Below are the code and all the weights of a small trained network. Each question names an input and a target symbol and asks about switching units off, where a switched-off unit gives its printed mean instead of its output.

import numpy as np


def w(rows, s, z=0):
    codes = np.array(rows[::2]) - 128.0
    scale = np.full(codes.shape[1], s)
    scale[-1] = z or s
    return codes * scale


def f(y):
    return y / 2 * (1 + np.tanh(0.7978845608 * (y + 0.044715 * y**3)))


def softmax(a):
    e = np.exp(a - a.max(-1, keepdims=True))
    return e / e.sum(-1, keepdims=True)


def log_softmax(a):
    a = a - a.max(-1, keepdims=True)
    return a - np.log(np.exp(a).sum(-1, keepdims=True))


def net(x, mask):
    ids = ['αβγεζμξπτφψω'.index(c) for c in x.split()]
    T = len(ids)
    res = E[ids] + P[:T]
    u = 0
    for l in range(3):
        r = res
        for j in range(2):
            rows = slice(2 * j, 2 * j + 2)
            q, k, v = (r @ M[l][rows].T for M in (Q, K, V))
            z = softmax(np.where(np.tri(T) > 0, q @ k.T / 2**0.5, -1e9)) @ v
            o = O[l][rows]
            res = res + np.where(mask[u + j], z, o[:, -1]) @ o[:, :-1]
        u += 2
        y = f(res @ A[l][:, :-1].T + A[l][:, -1])
        res = res + np.where(mask[u : u + 8], y, B[l][:, -1]) @ B[l][:, :-1]
        u += 8
    return log_softmax(res[-1] @ U[:, :-1].T + U[:, -1])


Q, K, V, O, A, B = {}, {}, {}, {}, {}, {}
E = w([
[154,84,145,177,144,73,152],'α',
[142,96,138,159,152,84,146],'β',
[175,174,103,124,166,115,109],'γ',
[122,136,107,125,153,118,112],'ε',
[163,159,123,129,186,116,133],'ζ',
[183,103,155,188,138,55,142],'μ',
[111,87,122,145,149,143,83],'ξ',
[90,128,80,117,113,114,125],'π',
[125,208,50,125,85,118,109],'τ',
[47,6,149,171,115,75,145],'φ',
[183,226,26,75,139,145,166],'ψ',
[198,87,128,166,186,172,41],'ω',
],0.013)
P = w([
[203,42,43,41,59,101,174],'0',
[43,139,81,126,138,97,123],'1',
[166,187,154,131,107,61,111],'2',
[183,60,223,106,66,70,80],'3',
[75,129,105,135,220,72,143],'4',
[135,194,175,149,103,85,110],'5',
[195,91,216,78,81,126,123],'6',
[108,125,61,166,194,93,124],'7',
[172,237,153,138,110,136,118],'8',
[198,103,212,70,75,164,159],'9',
[131,135,58,200,227,117,124],'10',
[164,167,185,199,78,140,142],'11',
[175,57,245,114,42,183,184],'12',
[131,106,44,193,131,179,140],'13',
],0.011)
Q[0] = w([
[153,129,146,203,113,66,2],'0.h0',
[59,191,126,174,137,82,136],'0.h0',
[250,82,87,180,123,155,69],'0.h1',
[154,72,84,127,44,173,139],'0.h1',
],0.0073)
K[0] = w([
[77,98,102,246,247,185,142],'0.h0',
[5,157,179,170,219,80,245],'0.h0',
[144,167,252,106,99,253,136],'0.h1',
[152,46,105,157,31,208,220],'0.h1',
],0.0042)
V[0] = w([
[16,141,208,2,117,95,214],'0.h0',
[149,107,114,106,199,50,54],'0.h0',
[249,71,82,143,41,127,29],'0.h1',
[112,206,195,150,56,81,162],'0.h1',
],0.0047)
O[0] = w([
[181,87,95,185,33,82,93,25],'0.h0',
[216,177,191,149,142,129,187,217],'0.h0',
[171,182,191,85,255,108,189,253],'0.h1',
[219,45,114,226,103,132,91,103],'0.h1',
],0.0056,0.0041)
A[0] = w([
[112,140,64,158,92,100,185,100],'0.n0',
[134,103,38,213,169,52,173,253],'0.n1',
[159,47,231,66,137,154,100,119],'0.n2',
[164,125,122,229,166,83,237,158],'0.n3',
[77,83,138,220,207,170,130,136],'0.n4',
[57,125,18,217,254,94,115,206],'0.n5',
[220,141,177,71,29,66,28,128],'0.n6',
[104,130,132,134,122,58,242,110],'0.n7',
],0.0064,0.0054)
B[0] = w([
[78,176,110,90,124,162,163,126],'0.n0',
[154,189,75,111,173,153,123,254],'0.n1',
[86,164,108,142,161,168,148,182],'0.n2',
[138,172,100,114,120,139,104,217],'0.n3',
[195,107,109,103,112,142,78,164],'0.n4',
[137,112,8,95,146,150,90,248],'0.n5',
[114,94,136,92,151,111,174,167],'0.n6',
[57,107,154,89,110,166,106,150],'0.n7',
],0.011,0.0062)
Q[1] = w([
[123,52,214,233,72,110,109],'1.h0',
[193,105,132,63,27,133,189],'1.h0',
[24,190,172,61,64,24,193],'1.h1',
[215,76,49,141,196,255,76],'1.h1',
],0.0053)
K[1] = w([
[87,129,104,88,186,82,120],'1.h0',
[41,179,142,98,104,68,110],'1.h0',
[139,54,77,126,188,129,100],'1.h1',
[145,145,160,122,80,254,101],'1.h1',
],0.0062)
V[1] = w([
[253,36,94,199,174,254,30],'1.h0',
[111,127,180,194,99,211,116],'1.h0',
[100,48,92,78,238,72,151],'1.h1',
[28,148,116,99,148,144,181],'1.h1',
],0.0062)
O[1] = w([
[154,172,64,2,54,112,62,173],'1.h0',
[72,68,97,128,112,138,33,1],'1.h0',
[227,90,132,158,90,91,138,231],'1.h1',
[193,116,107,209,189,156,125,150],'1.h1',
],0.0085,0.0063)
A[1] = w([
[129,74,50,40,132,129,179,74],'1.n0',
[130,173,141,197,26,78,209,252],'1.n1',
[190,188,131,55,117,113,207,119],'1.n2',
[109,185,103,68,93,147,160,180],'1.n3',
[161,96,238,93,102,126,178,123],'1.n4',
[120,232,103,106,75,80,84,251],'1.n5',
[1,102,148,174,88,154,138,85],'1.n6',
[114,128,74,161,196,136,124,104],'1.n7',
],0.0082,0.0041)
B[1] = w([
[132,73,153,162,64,144,103,187],'1.n0',
[177,132,131,72,161,165,51,175],'1.n1',
[108,75,144,151,136,117,86,250],'1.n2',
[110,89,151,122,191,101,169,181],'1.n3',
[12,63,102,147,130,170,160,171],'1.n4',
[101,124,121,97,186,88,104,207],'1.n5',
[124,77,148,90,107,145,158,127],'1.n6',
[119,132,65,176,102,168,141,183],'1.n7',
],0.011,0.016)
Q[2] = w([
[170,114,142,163,82,200,151],'2.h0',
[219,199,199,96,193,131,90],'2.h0',
[254,169,200,98,62,169,158],'2.h1',
[155,98,78,57,134,129,63],'2.h1',
],0.0081)
K[2] = w([
[124,182,155,157,93,87,142],'2.h0',
[77,115,8,208,143,125,50],'2.h0',
[113,69,72,206,192,30,109],'2.h1',
[65,191,141,59,135,209,3],'2.h1',
],0.0063)
V[2] = w([
[233,137,192,150,66,178,59],'2.h0',
[48,15,128,105,43,240,154],'2.h0',
[144,130,110,197,181,182,2],'2.h1',
[143,107,142,210,181,83,153],'2.h1',
],0.0059)
O[2] = w([
[28,64,59,49,223,53,128,77],'2.h0',
[255,38,48,117,127,91,230,127],'2.h0',
[90,121,164,77,125,95,177,245],'2.h1',
[139,125,133,50,125,151,86,175],'2.h1',
],0.0086,0.011)
A[2] = w([
[164,96,222,114,63,155,81,254],'2.n0',
[100,161,168,119,90,252,91,142],'2.n1',
[66,205,211,122,128,126,45,29],'2.n2',
[247,144,70,228,202,159,194,82],'2.n3',
[128,6,52,123,11,110,175,140],'2.n4',
[214,206,99,217,74,128,134,180],'2.n5',
[24,119,188,247,120,157,165,63],'2.n6',
[1,173,141,192,130,142,188,3],'2.n7',
],0.0074,0.0055)
B[2] = w([
[171,108,92,151,148,178,127,246],'2.n0',
[101,118,70,213,215,94,132,181],'2.n1',
[2,167,165,149,147,162,201,188],'2.n2',
[91,111,206,107,39,146,186,254],'2.n3',
[148,176,205,184,234,77,125,237],'2.n4',
[161,205,224,239,81,66,186,177],'2.n5',
[221,61,112,117,69,52,134,155],'2.n6',
[248,29,231,54,90,57,46,127],'2.n7',
],0.0083,0.0096)
U = w([
[151,147,154,98,132,137,107,62],'α',
[58,124,159,69,117,55,169,110],'β',
[165,2,167,67,76,134,157,131],'γ',
[198,119,157,100,60,118,107,153],'ε',
[120,159,142,99,129,148,123,228],'ζ',
[104,154,124,121,134,152,127,161],'μ',
[162,144,139,114,115,113,103,201],'ξ',
[170,144,126,149,116,120,158,31],'π',
[11,166,56,133,134,165,204,156],'τ',
[114,147,142,199,129,88,128,4],'φ',
[50,79,131,146,152,225,191,108],'ψ',
[188,116,69,85,140,63,75,126],'ω',
],0.0092,0.0036)

Each question gives the input, a string of symbols that net reads in full, and the target symbol t.
The units are the heads (2 rows each of Q, K, V and O) and the neurons (one row each of A and B). Each row of codes is followed by its name. A weight is (code - 128) times the scale printed after its matrix; where a second scale follows, it is the last column's (O, A, B and U).
mask holds one flag per unit, layer by layer, with each layer's heads first. A switched-off unit (its flag False) gives its mean, the last column of its rows in O or B, instead of its output. The means were averaged over made-up inputs and are rounded, as every weight is.
A unit's drop is (log p(t) with every unit on - log p(t) with that unit switched off) / (log p(t) with every unit on - log p(t) with every unit switched off).
The circuit of an input: a set's keep is (log p(t) with only the set's units on - log p(t) with every unit switched off) / (log p(t) with every unit on - log p(t) with every unit switched off). Starting from the 12 units with the biggest drops (on a tie, the unit counted first), units are removed one at a time, each time the one whose removal leaves the highest keep (on an exact tie, the one counted first), for as long as the keep stays at least 0.8.
units of the circuit, in order: the units of the circuit, biggest drop first
most important unit: the unit with the biggest drop
top k neurons: the k neurons with the biggest drops, biggest first
k most important neurons of layer l: the k neurons of layer l with the biggest drops, biggest first
heads that matter: for each layer, one digit per head in row order, 1 if its drop is at least 0.15 and else 0, layers parted by /
input μ ψ ω ψ γ ξ τ α ε π τ ω, target φ: 3 most important neurons of layer 1	1.n1, 1.n5, 1.n3
input ω ξ π ψ μ φ γ τ ξ, target φ: heads that matter	00 / 00 / 10
input ψ φ ω π ω ψ ω τ ζ φ ω τ, target β: most important unit	1.n0
input τ α γ ω β τ ζ α, target τ: units of the circuit, in order	1.n7, 0.n1
input μ φ ω ξ τ ε ω μ ω, target τ: units of the circuit, in order	2.h0, 2.n2, 1.n5, 1.h0
input β π ω τ ω, target ω: top 2 neurons	0.n5, 1.n0
input α ξ γ γ π τ μ α ξ τ μ, target τ: units of the circuit, in order	1.h1, 0.n1, 1.n1
input π π ξ, target ε: units of the circuit, in order	0.n5, 1.n7, 2.h0, 2.n2
input γ μ ζ ε φ γ α ω ξ μ ω, target ω: top 3 neurons	0.n5, 0.n4, 1.n0
input π β α π, target ψ: units of the circuit, in order	1.n4, 0.n5, 1.h0
input α β ε φ ω ω, target β: heads that matter	00 / 10 / 10
input τ β ψ ψ ε ε ζ, target γ: units of the circuit, in order	0.n1, 2.n4
input ω τ ξ ω ε ψ β τ φ ε π π, target ε: units of the circuit, in order	0.n5, 1.n7, 2.h0, 1.n1
input φ τ μ, target φ: units of the circuit, in order	2.h0, 2.n5, 0.n5
input ξ ω α ψ ψ γ μ ω γ π ω ε τ γ, target τ: heads that matter	10 / 11 / 00
input β ψ μ μ α α α π ψ ω γ β α, target ψ: top 2 neurons	1.n1, 1.n4
input ω ω α, target β: most important unit	2.h0
input φ γ α ξ τ ξ α, target ψ: units of the circuit, in order	1.n4, 0.n5
input β τ ω, target φ: heads that matter	00 / 00 / 10
input ω φ τ, target γ: units of the circuit, in order	0.n5, 1.n0, 2.h0, 2.n3
input ψ π φ τ β π γ ω γ ω, target ψ: top 2 neurons	0.n2, 1.n4
input π ξ τ ε γ ω τ, target ψ: 2 most important neurons of layer 1	1.n1, 1.n0
input β α φ ω ω μ φ β τ ψ, target γ: units of the circuit, in order	1.n2, 2.n4
input ψ γ γ, target ψ: 2 most important neurons of layer 1	1.n4, 1.n2
input ε τ τ ω ξ, target ω: heads that matter	00 / 10 / 00
input π ξ φ β ψ ω ω μ ψ ω ω ψ, target β: heads that matter	00 / 00 / 01
